[-32, -23, 47, -20, -11, -56] yields -20

[[-28, 22, -42, -29, -27, -15],
 [10, -4, 9, -48, -34, -27],
 [-3, 50, -49, -12, 9, -1]] yields 10

[-24, 22, 1, 11, -62, 49, -4] yields 11

[38, -57, -38, -44, 0, 28, -35] yields 0

[[-3, -43, 14, -35, -8],
 [29, -22, -47, -19, 3],
 [24, -5, -19, -51, -14]] yields 14

[[-27, 1, 23, 63, -32],
 [-22, -12, 30, 54, -44]] yields 30

[[-33, 36, -35, -16],
 [22, 34, 14, 9],
 [-54, -47, 8, -47]] yields 22
---
Input: [25, 34, 57, 43, 74]
Output: 74, 25
Input: [736, 904, 42, 318]
Output: 904, 42
Input: [1918, 8178, 3382, 4693]
Output: 8178, 1918
Input: [65, 81, 88, 76, 79, 23]
Output: 88, 23
Input: [-609, 396, 879, 278]
Output: 879, -609
Input: [1414, 1308, 1620, 2270, 5446, 8325, 9045]
Output: 9045, 1308
Input: [[-14, -8, -25, -30, 15, -26, 30], [-24, -20, -6, 7, -24, 1, 35], [6, -22, -19, 9, -7, 11, -20]]
Output: 35, -30
---
[2, 9, 3, 5, 1, 7] -> 5
[241, 101, 301, 519, 111, 751] -> 519
[73, 40, 166, 225, 84, 175] -> 225
[5, 8, 4, 7, 2, 1] -> 7
[7, 6, 8, 5, 5, 1] -> 5
[5, 5, 0, 9, 2, 4] -> 9
---
Q: [-66.13, 171.45, -167.32, -28.94, 99.98, 183.54]
A: 171.45
Q: [[-0.16, -0.07, -0.06, -0.13, -0.11], [-0.06, -0.14, 0.13, -0.13, -0.05], [-0.02, -0.06, -0.13, -0.13, 0.14]]
A: -0.07
Q: [[0.06, -0.05, 0.04, 0.22], [0.04, 0.08, -0.01, -0.13], [-0.02, 0.16, -0.02, -0.15]]
A: -0.05
Q: [[0.14, 0.04, -0.04, 0.16], [-0.03, -0.06, 0.12, -0.11]]
A: 0.04
Q: [0.539, -1.129, 1.511, -1.382, 1.184]
A: -1.129
Q: [0.088, -0.169, 0.155, -0.076, -0.111, 0.131, 0.118]
A: -0.169
Q: [0.014, -0.149, 0.169, 0.060, 0.097, -0.033, 0.100]
A: -0.149
Q: [[-1.1, 0.2, 2.0, -1.7, -0.4], [0.0, 1.8, -1.3, 1.8, -1.2], [0.5, 0.7, 1.7, 0.0, 1.0]]
A: 0.2
Q: [[0.05, -0.07, 0.05, -0.15], [-0.07, 0.08, -0.19, 0.13], [-0.02, 0.08, 0.03, -0.01]]
A: -0.07
Q: [[-0.107, -0.141, -0.915, 1.114, -0.214, 0.342], [-0.617, 2.114, 0.231, -0.256, 1.448, -0.125], [0.120, -2.123, 1.076, -0.202, -0.101, 0.249]]
A: -0.141
---
((-6, 3, 6, -29, 12, 10), (30, 18, 35, 2, -61, 18)) ⇒ 35, -61
(50, 10, -36, -13) ⇒ 50, -36
((34, -14, 55, 8, 16), (33, -2, 15, 25, -51), (-2, -28, -1, -30, -55)) ⇒ 55, -55
((15, 15, -42, 10, 2, -2, 6), (9, 8, 46, -21, 33, -55, 37)) ⇒ 46, -55
((6, 47, 49, -9, -4), (6, -52, -12, 30, 16)) ⇒ 49, -52
(24, 2, 10, -21, -55, -8, 51) ⇒ 51, -55
(52, -60, -45, 65, 40, 12) ⇒ 65, -60
---
1.979	2.069	0.904	0.268	0.074	-2.130
1.814	2.214	1.163	0.268	0.221	-2.130
-> 0.074

14.02	11.15	-5.98	-12.94	10.44	3.11	-6.03
7.30	-20.12	-3.64	-4.63	13.22	-0.40	-2.29
11.26	17.77	3.31	-5.60	-1.99	8.06	-5.98
-> -0.40

-2.047	-0.356	0.499	-0.667	0.461	0.970
0.728	0.568	1.282	-0.627	0.691	-0.065
-> 0.461

0.0	-1.0	-1.3	-0.5
-1.1	-1.5	-1.8	0.8
-0.7	1.8	-0.7	0.2
-> -1.8

182.014	-118.444	-102.956	178.627	34.886	-96.976	80.566
64.690	-136.686	-120.494	154.883	-15.895	-174.895	-154.633
27.578	-237.414	-70.401	52.945	21.839	109.327	222.269
-> -174.895

0.17	-0.17	-0.05	0.04
0.12	-0.13	-0.09	-0.04
0.03	0.10	0.02	0.04
-> -0.09

0.05	-0.05	0.03	-0.07	0.05	-0.02	-0.14
-0.01	0.04	-0.04	-0.03	0.07	-0.07	0.14
-> -0.02
---
[35, 44, 63, 88, 59, 14]: 63

[[950, 599, 535, 360],
 [475, 658, 142, 332]]: 658

[54, 45, 47, 15, 45, 64, 78]: 64

[[-527, -512, -165, -995, -585],
 [-554, -369, 793, 29, 1],
 [-190, 359, 52, -549, -714]]: 359

[[3710, 3309, 6044, 4290, 4110],
 [2996, 8398, 9479, 2635, 1966],
 [5238, 7342, 5176, 4959, 6921]]: 8398

[117, 14, 200, 102, 116, 104, 133]: 133
